Here is a tiny trained network, its code and every weight. The questions are about switching its units off for an input and a target symbol, where a switched-off unit gives its printed mean instead of its output.

import numpy as np


def w(rows, s, z=0):
    codes = np.array(rows[::2]) - 128.0
    scale = np.full(codes.shape[1], s)
    scale[-1] = z or s
    return codes * scale


def f(y):
    return np.maximum(y, 0)


def softmax(a):
    e = np.exp(a - a.max(-1, keepdims=True))
    return e / e.sum(-1, keepdims=True)


def log_softmax(a):
    a = a - a.max(-1, keepdims=True)
    return a - np.log(np.exp(a).sum(-1, keepdims=True))


def net(x, mask):
    ids = ['ΠΨβγεζηθμστω'.index(c) for c in x.split()]
    T = len(ids)
    res = E[ids] + P[:T]
    u = 0
    for l in range(2):
        r = res
        for j in range(2):
            rows = slice(3 * j, 3 * j + 3)
            q, k, v = (r @ M[l][rows].T for M in (Q, K, V))
            z = softmax(np.where(np.tri(T) > 0, q @ k.T / 3**0.5, -1e9)) @ v
            o = O[l][rows]
            res = res + np.where(mask[u + j], z, o[:, -1]) @ o[:, :-1]
        u += 2
        y = f(res @ A[l][:, :-1].T + A[l][:, -1])
        res = res + np.where(mask[u : u + 8], y, B[l][:, -1]) @ B[l][:, :-1]
        u += 8
    return log_softmax(res[-1] @ U[:, :-1].T + U[:, -1])


Q, K, V, O, A, B = {}, {}, {}, {}, {}, {}
E = w([
[108,154,225,85,88],'Π',
[95,101,2,154,117],'Ψ',
[128,71,83,188,142],'β',
[133,155,179,216,76],'γ',
[116,171,143,100,45],'ε',
[181,100,227,56,212],'ζ',
[222,102,130,171,181],'η',
[203,150,150,50,66],'θ',
[254,155,119,182,56],'μ',
[84,156,92,184,11],'σ',
[31,126,94,143,108],'τ',
[213,91,10,139,162],'ω',
],0.0043)
P = w([
[87,176,72,77,131],'0',
[127,113,183,203,96],'1',
[132,42,83,10,191],'2',
[126,126,176,205,105],'3',
[130,3,69,9,158],'4',
[132,164,164,207,136],'5',
],0.0042)
Q[0] = w([
[233,67,209,137,46],'L0H1',
[122,165,160,209,182],'L0H1',
[214,6,149,191,217],'L0H1',
[189,156,96,39,46],'L0H2',
[130,34,197,167,149],'L0H2',
[151,131,156,167,215],'L0H2',
],0.013)
K[0] = w([
[148,245,100,30,56],'L0H1',
[65,220,199,163,206],'L0H1',
[172,246,3,126,201],'L0H1',
[198,48,133,61,49],'L0H2',
[112,210,61,148,161],'L0H2',
[101,150,140,126,231],'L0H2',
],0.012)
V[0] = w([
[127,157,123,126,151],'L0H1',
[127,189,113,131,166],'L0H1',
[130,189,109,129,158],'L0H1',
[130,183,109,128,161],'L0H2',
[133,11,154,142,52],'L0H2',
[135,117,132,139,112],'L0H2',
],0.011)
O[0] = w([
[123,87,137,122,95,99],'L0H1',
[121,59,144,128,74,79],'L0H1',
[130,67,136,138,75,96],'L0H1',
[119,69,137,123,87,81],'L0H2',
[144,254,99,147,229,255],'L0H2',
[128,141,128,145,147,148],'L0H2',
],0.0071,0.00089)
A[0] = w([
[200,154,159,174,78,74],'L0N1',
[132,97,83,92,190,6],'L0N2',
[173,125,170,247,138,112],'L0N3',
[124,158,126,61,155,8],'L0N4',
[172,139,104,98,98,242],'L0N5',
[78,145,110,193,96,160],'L0N6',
[125,82,74,89,170,198],'L0N7',
[148,148,67,59,60,19],'L0N8',
],0.013,0.0022)
B[0] = w([
[129,161,152,114,45,192],'L0N1',
[59,168,178,138,123,174],'L0N2',
[255,126,204,197,105,252],'L0N3',
[153,130,98,185,102,149],'L0N4',
[56,133,75,91,81,226],'L0N5',
[105,132,119,192,146,201],'L0N6',
[183,116,75,118,91,237],'L0N7',
[146,66,198,172,218,164],'L0N8',
],0.017,0.0031)
Q[1] = w([
[150,157,167,119,122],'L1H1',
[72,117,212,120,160],'L1H1',
[145,125,97,91,136],'L1H1',
[138,35,31,7,134],'L1H2',
[174,135,190,204,214],'L1H2',
[124,147,4,105,153],'L1H2',
],0.029)
K[1] = w([
[115,137,120,81,152],'L1H1',
[211,199,193,118,155],'L1H1',
[122,98,134,124,60],'L1H1',
[138,6,168,121,96],'L1H2',
[197,139,102,142,213],'L1H2',
[71,36,85,174,98],'L1H2',
],0.025)
V[1] = w([
[125,151,117,147,151],'L1H1',
[149,140,129,152,200],'L1H1',
[99,105,137,134,87],'L1H1',
[96,208,89,130,63],'L1H2',
[191,98,4,162,136],'L1H2',
[50,120,121,233,149],'L1H2',
],0.021)
O[1] = w([
[105,135,156,136,116,89],'L1H1',
[90,97,179,102,112,1],'L1H1',
[133,141,72,157,149,206],'L1H1',
[73,220,115,169,49,161],'L1H2',
[88,7,79,169,28,212],'L1H2',
[22,115,179,212,194,187],'L1H2',
],0.014,0.007)
A[1] = w([
[18,127,107,110,194,137],'L1N1',
[45,154,191,94,154,55],'L1N2',
[120,192,140,44,175,118],'L1N3',
[113,76,76,65,173,109],'L1N4',
[120,102,95,3,153,42],'L1N5',
[167,84,168,85,101,22],'L1N6',
[91,177,81,101,189,173],'L1N7',
[22,61,140,84,118,2],'L1N8',
],0.013,0.0029)
B[1] = w([
[104,59,193,152,29,216],'L1N1',
[112,190,53,126,204,172],'L1N2',
[87,19,128,35,129,196],'L1N3',
[194,117,136,200,144,183],'L1N4',
[62,217,221,150,91,171],'L1N5',
[194,139,50,94,127,155],'L1N6',
[137,176,103,178,186,203],'L1N7',
[163,193,150,4,173,244],'L1N8',
],0.017,0.011)
U = w([
[106,93,85,93,238,134],'Π',
[177,105,194,77,151,82],'Ψ',
[75,152,48,50,70,230],'β',
[71,133,96,191,74,110],'γ',
[139,4,119,181,184,254],'ε',
[167,201,156,142,30,44],'ζ',
[116,46,38,153,52,127],'η',
[205,195,231,161,192,88],'θ',
[123,201,41,153,189,83],'μ',
[73,161,178,108,150,102],'σ',
[123,70,189,124,34,122],'τ',
[207,107,86,125,143,80],'ω',
],0.0039,0.004)

Each question gives the input, a string of symbols that net reads in full, and the target symbol t.
The units are the heads (3 rows each of Q, K, V and O) and the neurons (one row each of A and B). Each row of codes is followed by its name. A weight is (code - 128) times the scale printed after its matrix; where a second scale follows, it is the last column's (O, A, B and U).
mask holds one flag per unit, layer by layer, with each layer's heads first. A switched-off unit (its flag False) gives its mean, the last column of its rows in O or B, instead of its output. The means were averaged over made-up inputs and are rounded, as every weight is.
A unit's drop is (log p(t) with every unit on - log p(t) with that unit switched off) / (log p(t) with every unit on - log p(t) with every unit switched off).
The circuit of an input: a set's keep is (log p(t) with only the set's units on - log p(t) with every unit switched off) / (log p(t) with every unit on - log p(t) with every unit switched off). Starting from the 12 units with the biggest drops (on a tie, the unit counted first), units are removed one at a time, each time the one whose removal leaves the highest keep (on an exact tie, the one counted first), for as long as the keep stays at least 0.8.
units of the circuit, in order: the units of the circuit, biggest drop first
most important unit: the unit with the biggest drop
k most important neurons: the k neurons with the biggest drops, biggest first
top k neurons in layer l: the k neurons of layer l with the biggest drops, biggest first
which heads matter: for each layer, one digit per head in row order, 1 if its drop is at least 0.15 and else 0, layers parted by /
input β Π σ σ μ, target β: 2 most important neurons -> [L1N8 L0N3]
input γ β Ψ, target γ: which heads matter -> 11 / 01
input η μ Π Π η, target η: units of the circuit, in order -> [L1H2 L0N7]
input ζ Π Π τ β, target ζ: 3 most important neurons -> [L1N5 L0N6 L0N7]
input μ σ μ τ γ, target μ: top 2 neurons in layer 0 -> [L0N3 L0N5]
input μ ε γ η, target ω: units of the circuit, in order -> [L1H2 L0N3 L1N6]
input η Π β, target η: units of the circuit, in order -> [L1H2 L0N7]
input Π β η θ, target β: top 4 neurons in layer 0 -> [L0N1 L0N7 L0N6 L0N8]
input β Ψ η, target β: most important unit -> L1H2
input θ Π σ, target θ: 2 most important neurons -> [L0N8 L1N5]
input γ β Ψ η Π, target γ: top 3 neurons in layer 0 -> [L0N3 L0N7 L0N6]
input η Π γ η β, target η: units of the circuit, in order -> [L0N7 L1H2]
input μ β η, target μ: 3 most important neurons -> [L0N7 L0N5 L0N1]
input ω θ β β γ, target ω: most important unit -> L0N8
input μ β σ β β, target μ: top 4 neurons in layer 0 -> [L0N7 L0N5 L0N1 L0N3]
input σ γ β β θ, target σ: top 2 neurons in layer 0 -> [L0N8 L0N6]
input γ γ ζ β, target ε: 2 most important neurons -> [L0N3 L1N8]
input β θ β ζ, target Ψ: top 2 neurons in layer 0 -> [L0N7 L0N5]
input β β β β β, target β: which heads matter -> 01 / 01
input μ γ β, target μ: which heads matter -> 01 / 11
input γ η β, target γ: top 3 neurons in layer 0 -> [L0N7 L0N3 L0N6]
input γ Ψ τ, target γ: top 2 neurons in layer 1 -> [L1N1 L1N8]
input Π β σ β γ, target Π: most important neuron -> [L1N3]
input γ β β γ, target θ: units of the circuit, in order -> [L0N3 L1H2 L0N7]
input β θ Ψ Π γ, target β: which heads matter -> 01 / 01
input β μ μ β ζ τ, target σ: which heads matter -> 00 / 11
input β β θ τ ε ε, target μ: 2 most important neurons -> [L0N7 L1N2]
input θ ω θ, target θ: which heads matter -> 01 / 01
input β θ γ η Ψ, target β: top neuron in layer 0 -> [L0N3]
